Below is a small trained network, with its code and all its weights. Each question gives an input and a class and asks what happens when units are switched off, that is, made to give their printed mean instead of their output.

import numpy as np


def w(rows, s, z=0):
    codes = np.array(rows[::2]) - 128.0
    scale = np.full(codes.shape[1], s)
    scale[-1] = z or s
    return codes * scale


def f(y):
    return np.maximum(y, 0)


def log_softmax(a):
    a = a - a.max(-1, keepdims=True)
    return a - np.log(np.exp(a).sum(-1, keepdims=True))


def net(x, mask):
    res = np.array(x, float).reshape(1, 6) / 4 @ E
    y = f(res @ A[0][:, :-1].T + A[0][:, -1])
    res = res + np.where(mask, y, B[0][:, -1]) @ B[0][:, :-1]
    return log_softmax(res[-1] @ U[:, :-1].T + U[:, -1])


A, B = {}, {}
E = w([
[172,172,87,204,228,118,242],'x0',
[147,105,92,122,135,127,106],'x1',
[195,230,132,81,127,222,95],'x2',
[203,167,205,57,164,28,137],'x3',
[138,115,80,119,146,120,92],'x4',
[93,91,196,70,254,194,124],'x5',
],0.0088)
A[0] = w([
[92,80,127,172,123,85,166,177],'n1',
[107,102,119,60,189,212,146,98],'n2',
[124,194,103,93,156,163,109,252],'n3',
[65,126,145,29,29,118,71,45],'n4',
[147,161,92,161,141,136,203,122],'n5',
[85,39,160,151,138,45,154,59],'n6',
[99,70,147,93,189,113,127,145],'n7',
[97,107,140,87,105,138,96,80],'n8',
[195,115,195,104,104,97,109,63],'n9',
[195,200,92,82,93,217,146,105],'n10',
[86,113,82,151,112,186,151,121],'n11',
[125,84,160,98,163,187,141,133],'n12',
[116,84,186,127,202,168,94,92],'n13',
[200,135,90,156,145,149,226,52],'n14',
[114,203,83,177,90,95,128,111],'n15',
[138,97,164,136,208,168,133,153],'n16',
[188,137,142,104,102,104,143,163],'n17',
[52,67,135,148,142,33,164,171],'n18',
[117,175,130,70,174,196,123,157],'n19',
[194,109,166,84,147,25,123,56],'n20',
[156,170,175,78,129,112,132,116],'n21',
[85,100,80,198,104,184,79,97],'n22',
[114,154,118,164,207,80,177,58],'n23',
[174,176,68,146,48,67,137,142],'n24',
[89,121,114,38,59,124,123,126],'n25',
[65,63,160,91,46,142,82,84],'n26',
[135,132,96,127,198,147,179,107],'n27',
[145,151,57,114,53,121,185,142],'n28',
[115,125,92,56,167,87,77,117],'n29',
[169,192,130,102,82,191,142,76],'n30',
[119,174,158,116,192,6,102,89],'n31',
[114,131,130,187,86,98,99,173],'n32',
[131,88,183,98,79,133,71,102],'n33',
[159,131,133,172,88,111,96,136],'n34',
[66,128,108,191,108,202,135,152],'n35',
[204,203,146,125,131,162,100,113],'n36',
[220,130,143,190,48,139,108,206],'n37',
[168,153,173,138,103,187,130,98],'n38',
],0.011,0.0012)
B[0] = w([
[120,97,113,87,102,154,81,210],'n1',
[123,144,161,181,127,46,114,208],'n2',
[104,88,115,112,93,159,87,189],'n3',
[159,204,82,133,136,124,174,234],'n4',
[179,178,56,80,112,144,154,212],'n5',
[113,43,121,96,66,162,64,231],'n6',
[95,123,162,134,85,35,112,197],'n7',
[180,149,110,43,199,129,204,174],'n8',
[168,153,112,179,184,146,104,193],'n9',
[111,56,110,93,58,144,70,225],'n10',
[141,143,166,186,132,183,163,199],'n11',
[71,155,177,177,125,71,180,189],'n12',
[79,154,143,176,99,50,146,207],'n13',
[182,203,78,27,167,114,170,223],'n14',
[145,119,158,130,155,48,158,212],'n15',
[92,154,159,105,85,91,180,201],'n16',
[113,115,160,184,131,142,143,180],'n17',
[158,41,48,62,73,150,33,242],'n18',
[74,103,160,115,62,118,95,201],'n19',
[163,80,185,239,203,196,144,226],'n20',
[136,111,154,146,132,171,118,196],'n21',
[111,145,158,185,166,163,123,222],'n22',
[174,161,134,70,139,134,149,213],'n23',
[48,146,193,145,88,67,162,244],'n24',
[167,152,94,95,159,132,174,191],'n25',
[154,180,103,105,136,143,114,228],'n26',
[136,168,130,54,122,135,161,198],'n27',
[80,140,138,178,90,77,151,212],'n28',
[153,127,176,116,134,123,125,173],'n29',
[108,73,103,129,62,143,67,198],'n30',
[131,105,171,166,199,176,110,220],'n31',
[79,116,169,123,143,127,134,189],'n32',
[195,193,76,69,116,116,205,199],'n33',
[102,159,189,105,129,90,137,175],'n34',
[141,103,181,179,254,183,121,217],'n35',
[147,53,93,151,113,147,49,208],'n36',
[92,133,167,169,114,114,136,208],'n37',
[152,86,95,97,86,144,100,174],'n38',
],0.0073,0.011)
U = w([
[68,143,167,150,102,5,162,118],'0',
[112,56,83,87,90,147,93,252],'1',
[170,200,72,65,169,121,185,38],'2',
[127,115,151,218,221,201,147,79],'3',
],0.015,0.0016)

Each question gives the input, the list of numbers given to net, and the class t.
The units are the neurons (one row each of A and B). Each row of codes is followed by its name. A weight is (code - 128) times the scale printed after its matrix; where a second scale follows, it is the last column's (A, B and U).
mask holds one flag per neuron, in row order. A switched-off neuron (its flag False) gives its mean, the last column of its row in B, instead of its output. The means were averaged over made-up inputs and are rounded, as every weight is.
A unit's drop is (log p(t) with every unit on - log p(t) with that unit switched off) / (log p(t) with every unit on - log p(t) with every unit switched off).
The circuit of an input: a set's keep is (log p(t) with only the set's units on - log p(t) with every unit switched off) / (log p(t) with every unit on - log p(t) with every unit switched off). Starting from the 12 units with the biggest drops (on a tie, the unit counted first), units are removed one at a time, each time the one whose removal leaves the highest keep (on an exact tie, the one counted first), for as long as the keep stays at least 0.8.
units of the circuit, in order: the units of the circuit, biggest drop first
unit that matters most: the unit with the biggest drop
k most important neurons: the k neurons with the biggest drops, biggest first
drop of u: that unit's drop, to one decimal
input [4,8,4,-4,-3,0], class 1: unit that matters most	n10
input [-5,0,5,7,-7,-6], class 3: 2 most important neurons	(n20; n9)
input [-6,6,1,7,-4,-6], class 3: units of the circuit, in order	(n20; n9)
input [-1,3,-5,6,5,-4], class 3: 2 most important neurons	(n20; n31)
input [8,3,8,-2,-5,7], class 1: 3 most important neurons	(n10; n19; n36)
input [-6,-5,0,-4,0,6], class 0: 3 most important neurons	(n13; n2; n12)
input [-5,-8,6,-7,2,-1], class 3: 3 most important neurons	(n35; n22; n18)
input [7,3,3,8,-4,-5], class 3: 2 most important neurons	(n20; n31)
input [-6,-3,5,-7,5,3], class 3: 3 most important neurons	(n35; n22; n14)
input [6,2,7,-6,-6,-5], class 1: 2 most important neurons	(n10; n30)
input [5,6,-4,2,3,-2], class 2: 2 most important neurons	(n14; n10)
input [-1,-4,-7,-1,-7,-6], class 1: 3 most important neurons	(n18; n6; n1)
input [-2,0,8,3,-1,6], class 1: 2 most important neurons	(n36; n10)
input [5,-3,6,-6,8,4], class 1: units of the circuit, in order	(n10)
input [-5,3,6,-5,2,-6], class 0: 2 most important neurons	(n24; n18)
input [8,2,-1,-7,3,8], class 0: 2 most important neurons	(n2; n13)
input [1,1,-3,-8,-8,-6], class 3: 3 most important neurons	(n35; n22; n11)
input [-1,5,2,4,-1,3], class 3: 2 most important neurons	(n24; n20)
input [-7,7,-2,-8,-7,8], class 0: drop of n7	0.3
input [-5,-1,4,-4,1,6], class 0: drop of n2	0.1
input [3,-7,0,3,8,5], class 0: drop of n36	0.0
input [2,-3,-4,-4,-3,-3], class 1: units of the circuit, in order	(n18)
input [-6,7,-6,6,-4,5], class 1: drop of n5	0.4
